Below are the code and all the weights of a small trained network. Each question names an input and a class and asks about switching units off, where a switched-off unit gives its printed mean instead of its output.

import numpy as np


def w(rows, s, z=0):
    codes = np.array(rows[::2]) - 128.0
    scale = np.full(codes.shape[1], s)
    scale[-1] = z or s
    return codes * scale


def f(y):
    return np.maximum(y, 0)


def log_softmax(a):
    a = a - a.max(-1, keepdims=True)
    return a - np.log(np.exp(a).sum(-1, keepdims=True))


def net(x, mask):
    res = np.array(x, float).reshape(1, 7) / 4 @ E
    y = f(res @ A[0][:, :-1].T + A[0][:, -1])
    res = res + np.where(mask, y, B[0][:, -1]) @ B[0][:, :-1]
    return log_softmax(res[-1] @ U[:, :-1].T + U[:, -1])


A, B = {}, {}
E = w([
[125,130,129,130],'x0',
[177,115,205,45],'x1',
[102,151,44,19],'x2',
[129,128,125,129],'x3',
[129,127,128,126],'x4',
[128,130,127,128],'x5',
[214,254,126,150],'x6',
],0.0069)
A[0] = w([
[112,110,197,195,77],'neuron 1',
[74,71,145,138,106],'neuron 2',
[229,211,77,191,96],'neuron 3',
[180,131,216,47,84],'neuron 4',
[86,50,153,127,80],'neuron 5',
[188,218,97,137,67],'neuron 6',
[165,141,206,48,88],'neuron 7',
[48,51,80,121,107],'neuron 8',
[145,94,182,181,62],'neuron 9',
[144,140,49,77,71],'neuron 10',
[115,156,196,232,101],'neuron 11',
[79,98,186,96,96],'neuron 12',
[110,63,143,167,55],'neuron 13',
[100,152,102,153,191],'neuron 14',
[62,59,170,114,97],'neuron 15',
[209,201,85,139,104],'neuron 16',
[175,89,112,64,142],'neuron 17',
[162,45,195,56,118],'neuron 18',
[96,79,6,181,118],'neuron 19',
[128,38,63,104,146],'neuron 20',
[90,93,160,226,132],'neuron 21',
[125,132,127,134,173],'neuron 22',
[92,131,132,186,13],'neuron 23',
[111,128,26,52,88],'neuron 24',
[124,126,156,195,2],'neuron 25',
[183,153,64,94,64],'neuron 26',
[96,68,119,115,68],'neuron 27',
[146,112,60,67,90],'neuron 28',
[184,94,195,254,86],'neuron 29',
[118,248,187,127,87],'neuron 30',
[195,81,204,181,100],'neuron 31',
[50,95,188,152,50],'neuron 32',
[117,67,55,49,131],'neuron 33',
[138,120,79,166,188],'neuron 34',
[117,148,58,54,89],'neuron 35',
[78,30,134,98,96],'neuron 36',
[130,122,33,75,96],'neuron 37',
[62,150,52,235,81],'neuron 38',
[46,114,103,170,67],'neuron 39',
[122,196,170,177,79],'neuron 40',
[126,117,56,190,77],'neuron 41',
[150,98,155,200,97],'neuron 42',
[190,111,151,53,79],'neuron 43',
[179,102,226,29,84],'neuron 44',
],0.0089,0.017)
B[0] = w([
[103,136,123,77,139],'neuron 1',
[169,99,91,101,154],'neuron 2',
[161,89,111,125,175],'neuron 3',
[151,157,106,191,157],'neuron 4',
[194,99,100,100,143],'neuron 5',
[191,50,100,107,143],'neuron 6',
[98,109,129,175,154],'neuron 7',
[191,117,112,123,185],'neuron 8',
[38,193,90,7,130],'neuron 9',
[62,193,91,63,135],'neuron 10',
[87,160,80,88,167],'neuron 11',
[164,147,98,148,140],'neuron 12',
[166,77,123,123,130],'neuron 13',
[116,104,194,141,254],'neuron 14',
[171,106,106,124,158],'neuron 15',
[154,73,122,127,166],'neuron 16',
[104,128,154,138,183],'neuron 17',
[104,143,134,188,178],'neuron 18',
[106,152,134,195,190],'neuron 19',
[177,138,134,114,203],'neuron 20',
[104,139,137,94,187],'neuron 21',
[118,103,186,129,217],'neuron 22',
[1,148,133,33,128],'neuron 23',
[81,123,106,95,166],'neuron 24',
[124,179,145,63,128],'neuron 25',
[126,105,67,96,132],'neuron 26',
[210,77,76,47,132],'neuron 27',
[114,145,118,96,144],'neuron 28',
[96,131,83,74,171],'neuron 29',
[192,130,72,94,147],'neuron 30',
[80,172,94,72,158],'neuron 31',
[159,108,82,133,130],'neuron 32',
[115,145,151,122,202],'neuron 33',
[146,115,197,138,247],'neuron 34',
[72,113,71,69,154],'neuron 35',
[171,116,92,132,169],'neuron 36',
[77,164,76,81,158],'neuron 37',
[114,195,76,186,165],'neuron 38',
[144,131,67,132,136],'neuron 39',
[160,102,64,140,139],'neuron 40',
[138,154,97,172,135],'neuron 41',
[81,159,95,68,146],'neuron 42',
[76,143,98,141,141],'neuron 43',
[91,152,85,200,164],'neuron 44',
],0.015,0.0086)
U = w([
[90,178,115,29,42],'0',
[250,95,96,106,2],'1',
[146,165,181,114,255],'2',
[150,173,191,112,226],'3',
[131,216,95,228,73],'4',
[152,161,192,98,194],'5',
[150,161,194,103,163],'6',
],0.011,0.0083)

Each question gives the input, the list of numbers given to net, and the class t.
The units are the neurons (one row each of A and B). Each row of codes is followed by its name. A weight is (code - 128) times the scale printed after its matrix; where a second scale follows, it is the last column's (A, B and U).
mask holds one flag per neuron, in row order. A switched-off neuron (its flag False) gives its mean, the last column of its row in B, instead of its output. The means were averaged over made-up inputs and are rounded, as every weight is.
A unit's drop is (log p(t) with every unit on - log p(t) with that unit switched off) / (log p(t) with every unit on - log p(t) with every unit switched off).
The circuit of an input: a set's keep is (log p(t) with only the set's units on - log p(t) with every unit switched off) / (log p(t) with every unit on - log p(t) with every unit switched off). Starting from the 12 units with the biggest drops (on a tie, the unit counted first), units are removed one at a time, each time the one whose removal leaves the highest keep (on an exact tie, the one counted first), for as long as the keep stays at least 0.8.
units of the circuit, in order: the units of the circuit, biggest drop first
unit that matters most: the unit with the biggest drop
top k neurons: the k neurons with the biggest drops, biggest first
drop when u is switched off: that unit's drop, to one decimal
input [1,7,-6,5,-2,1,7], class 1: unit that matters most : neuron 30
input [-3,8,-6,-4,2,0,7], class 4: units of the circuit, in order : (neuron 44; neuron 4)
input [-3,6,-4,2,-6,5,-1], class 4: units of the circuit, in order : (neuron 44; neuron 18; neuron 4)
input [2,-8,-5,-5,8,2,8], class 1: units of the circuit, in order : (neuron 3; neuron 6)
input [0,2,5,4,2,3,-6], class 1: units of the circuit, in order : (neuron 8; neuron 36)
input [1,-1,4,2,-5,2,-6], class 1: units of the circuit, in order : (neuron 8; neuron 36)
input [-1,7,-7,0,2,0,7], class 0: top 2 neurons : (neuron 31; neuron 29)
input [3,4,-8,-2,8,1,8], class 0: units of the circuit, in order : (neuron 31; neuron 29)
input [-7,-5,4,-4,7,-7,-7], class 1: top 2 neurons : (neuron 8; neuron 36)
input [1,5,-6,-3,-3,-4,4], class 0: top 3 neurons : (neuron 31; neuron 29; neuron 11)
input [5,-8,6,-6,-8,7,8], class 1: top 2 neurons : (neuron 6; neuron 3)
input [-4,-1,-5,-4,2,5,2], class 0: units of the circuit, in order : (neuron 29; neuron 11; neuron 31)
input [0,3,7,-1,-7,-5,7], class 0: units of the circuit, in order : (neuron 35; neuron 10)
input [4,-7,5,4,-7,-6,-5], class 4: units of the circuit, in order : (neuron 19)
input [-3,-8,-8,1,-8,-1,-7], class 0: top 2 neurons : (neuron 21; neuron 29)
input [0,-3,-6,6,-2,5,0], class 0: top 2 neurons : (neuron 29; neuron 11)
input [2,-3,7,0,-3,4,8], class 1: drop when neuron 6 is switched off : 0.5
input [3,4,-7,6,-1,-8,-8], class 1: drop when neuron 5 is switched off : 0.2
input [-5,-6,-3,-2,-7,-5,7], class 1: drop when neuron 40 is switched off : 0.1
input [4,6,3,-2,2,-5,1], class 4: unit that matters most : neuron 44
